Here is a tiny trained network, its code and every weight. The questions are about switching its units off for an input and a class, where a switched-off unit gives its printed mean instead of its output.

import numpy as np


def w(rows, s, z=0):
    codes = np.array(rows[::2]) - 128.0
    scale = np.full(codes.shape[1], s)
    scale[-1] = z or s
    return codes * scale


def norm(h):
    return h / np.sqrt((h * h).mean(-1, keepdims=True) + 1e-5)


def f(y):
    return y / 2 * (1 + np.tanh(0.7978845608 * (y + 0.044715 * y**3)))


def log_softmax(a):
    a = a - a.max(-1, keepdims=True)
    return a - np.log(np.exp(a).sum(-1, keepdims=True))


def net(x, mask):
    res = np.array(x, float).reshape(1, 8) / 4 @ E
    u = 0
    for l in range(3):
        y = f(norm(res) @ A[l][:, :-1].T + A[l][:, -1])
        res = res + np.where(mask[u : u + 4], y, B[l][:, -1]) @ B[l][:, :-1]
        u += 4
    return log_softmax(norm(res)[-1] @ U[:, :-1].T + U[:, -1])


A, B = {}, {}
E = w([
[142,140,178,115,114,134,114,185,106,168,101],'x0',
[92,231,100,130,22,95,136,92,139,155,140],'x1',
[2,143,143,142,98,176,154,145,147,75,95],'x2',
[146,167,64,73,103,108,29,43,74,101,90],'x3',
[135,145,84,110,156,154,144,168,160,133,116],'x4',
[124,86,135,29,94,168,90,80,70,146,165],'x5',
[120,122,80,118,133,78,118,142,137,77,199],'x6',
[114,164,120,191,103,126,181,107,85,125,172],'x7',
],0.0085)
A[0] = w([
[128,102,122,178,218,131,127,147,106,97,201,119],'L0N1',
[164,107,154,17,120,132,93,112,105,93,71,201],'L0N2',
[198,89,93,2,94,149,13,77,66,147,146,6],'L0N3',
[67,159,129,141,114,200,78,134,47,237,9,105],'L0N4',
],0.0065,0.0016)
B[0] = w([
[125,134,146,140,145,138,83,155,123,32,147,179],'L0N1',
[160,150,113,183,152,82,146,140,164,99,121,203],'L0N2',
[174,201,137,150,123,92,60,71,94,248,115,255],'L0N3',
[129,108,170,106,133,129,143,101,145,101,133,216],'L0N4',
],0.015,0.0056)
A[1] = w([
[93,169,159,160,117,216,167,160,76,117,89,4],'L1N1',
[117,103,124,129,79,120,115,87,93,84,182,36],'L1N2',
[135,227,5,206,2,79,107,134,153,91,99,209],'L1N3',
[161,33,103,213,204,98,73,197,137,87,142,111],'L1N4',
],0.0079,0.0027)
B[1] = w([
[155,191,124,106,65,156,130,162,8,125,145,151],'L1N1',
[83,126,230,206,11,254,108,170,213,126,146,138],'L1N2',
[203,38,87,152,232,125,7,158,176,235,152,254],'L1N3',
[110,56,112,11,45,119,175,118,208,163,217,205],'L1N4',
],0.0089,0.0086)
A[2] = w([
[106,46,142,129,119,117,192,177,210,254,206,217],'L2N1',
[167,141,126,57,124,50,216,185,205,84,79,181],'L2N2',
[93,132,55,157,114,155,73,97,53,151,165,4],'L2N3',
[218,72,182,146,169,177,139,1,125,91,12,208],'L2N4',
],0.0074,0.0029)
B[2] = w([
[120,168,132,68,68,104,69,128,147,48,101,245],'L2N1',
[129,77,140,118,103,207,142,117,113,89,169,163],'L2N2',
[35,11,122,27,177,147,130,159,156,130,155,144],'L2N3',
[95,102,89,114,94,59,82,186,188,95,171,180],'L2N4',
],0.011)
U = w([
[172,154,98,151,172,52,91,94,126,174,124,193],'0',
[81,156,162,155,120,173,250,110,81,141,84,3],'1',
[112,108,144,95,86,121,149,132,159,15,140,203],'2',
],0.012,0.0024)

Each question gives the input, the list of numbers given to net, and the class t.
The units are the neurons (one row each of A and B). Each row of codes is followed by its name. A weight is (code - 128) times the scale printed after its matrix; where a second scale follows, it is the last column's (A, B and U).
mask holds one flag per neuron, layer by layer. A switched-off neuron (its flag False) gives its mean, the last column of its row in B, instead of its output. The means were averaged over made-up inputs and are rounded, as every weight is.
A unit's drop is (log p(t) with every unit on - log p(t) with that unit switched off) / (log p(t) with every unit on - log p(t) with every unit switched off).
The circuit of an input: a set's keep is (log p(t) with only the set's units on - log p(t) with every unit switched off) / (log p(t) with every unit on - log p(t) with every unit switched off). Starting from all 12 units, units are removed one at a time, each time the one whose removal leaves the highest keep (on an exact tie, the one counted first), for as long as the keep stays at least 0.8.
units of the circuit, in order: the units of the circuit, biggest drop first
unit that matters most: the unit with the biggest drop
k most important neurons: the k neurons with the biggest drops, biggest first
top k neurons in layer l: the k neurons of layer l with the biggest drops, biggest first
drop when u is switched off: that unit's drop, to one decimal
input [6,6,-8,-8,3,3,-2,1], class 2: 2 most important neurons -> L0N3; L2N1
input [-5,8,7,-1,-5,-7,0,-5], class 0: unit that matters most -> L1N3
input [-1,2,4,3,5,-6,-7,2], class 2: top 2 neurons in layer 0 -> L0N4; L0N3
input [8,7,-4,-7,6,-6,-5,5], class 1: units of the circuit, in order -> L0N3; L2N4
input [7,6,-4,-6,8,-5,-3,2], class 2: top 2 neurons in layer 2 -> L2N1; L2N2
input [5,1,3,-1,-8,-7,-8,3], class 1: top 2 neurons in layer 1 -> L1N3; L1N1
input [8,-1,4,7,1,-6,-8,3], class 2: 2 most important neurons -> L0N4; L2N4
input [-7,1,-7,-1,-1,-8,2,-5], class 2: 2 most important neurons -> L0N3; L1N4
input [1,7,4,-1,-4,-3,-8,6], class 1: 2 most important neurons -> L1N1; L0N3
input [-5,8,6,-4,4,-8,8,0], class 0: 2 most important neurons -> L1N3; L1N4
input [2,6,4,-7,8,3,-6,0], class 1: 3 most important neurons -> L1N3; L1N1; L1N4
input [7,-4,-4,6,-5,-6,-2,8], class 2: 4 most important neurons -> L0N3; L2N4; L1N3; L0N4
input [6,-1,6,-5,-4,8,-3,6], class 1: 3 most important neurons -> L1N1; L1N3; L1N4
input [-5,0,6,7,-4,3,8,7], class 0: units of the circuit, in order -> L1N3
input [-6,-2,-2,-1,-4,-7,-4,6], class 2: 2 most important neurons -> L0N3; L1N4
input [-4,-8,3,2,-8,5,-3,-3], class 0: 2 most important neurons -> L0N3; L2N1
input [8,-4,1,-2,-8,-7,-5,4], class 2: 3 most important neurons -> L0N3; L0N4; L1N4
input [6,-7,4,5,-8,-3,-8,0], class 2: drop when L2N4 is switched off -> 0.1
input [-6,-3,3,-1,-3,8,-2,-5], class 0: drop when L0N3 is switched off -> 2.0
input [-2,6,4,0,6,1,5,-7], class 0: drop when L1N3 is switched off -> 1.2
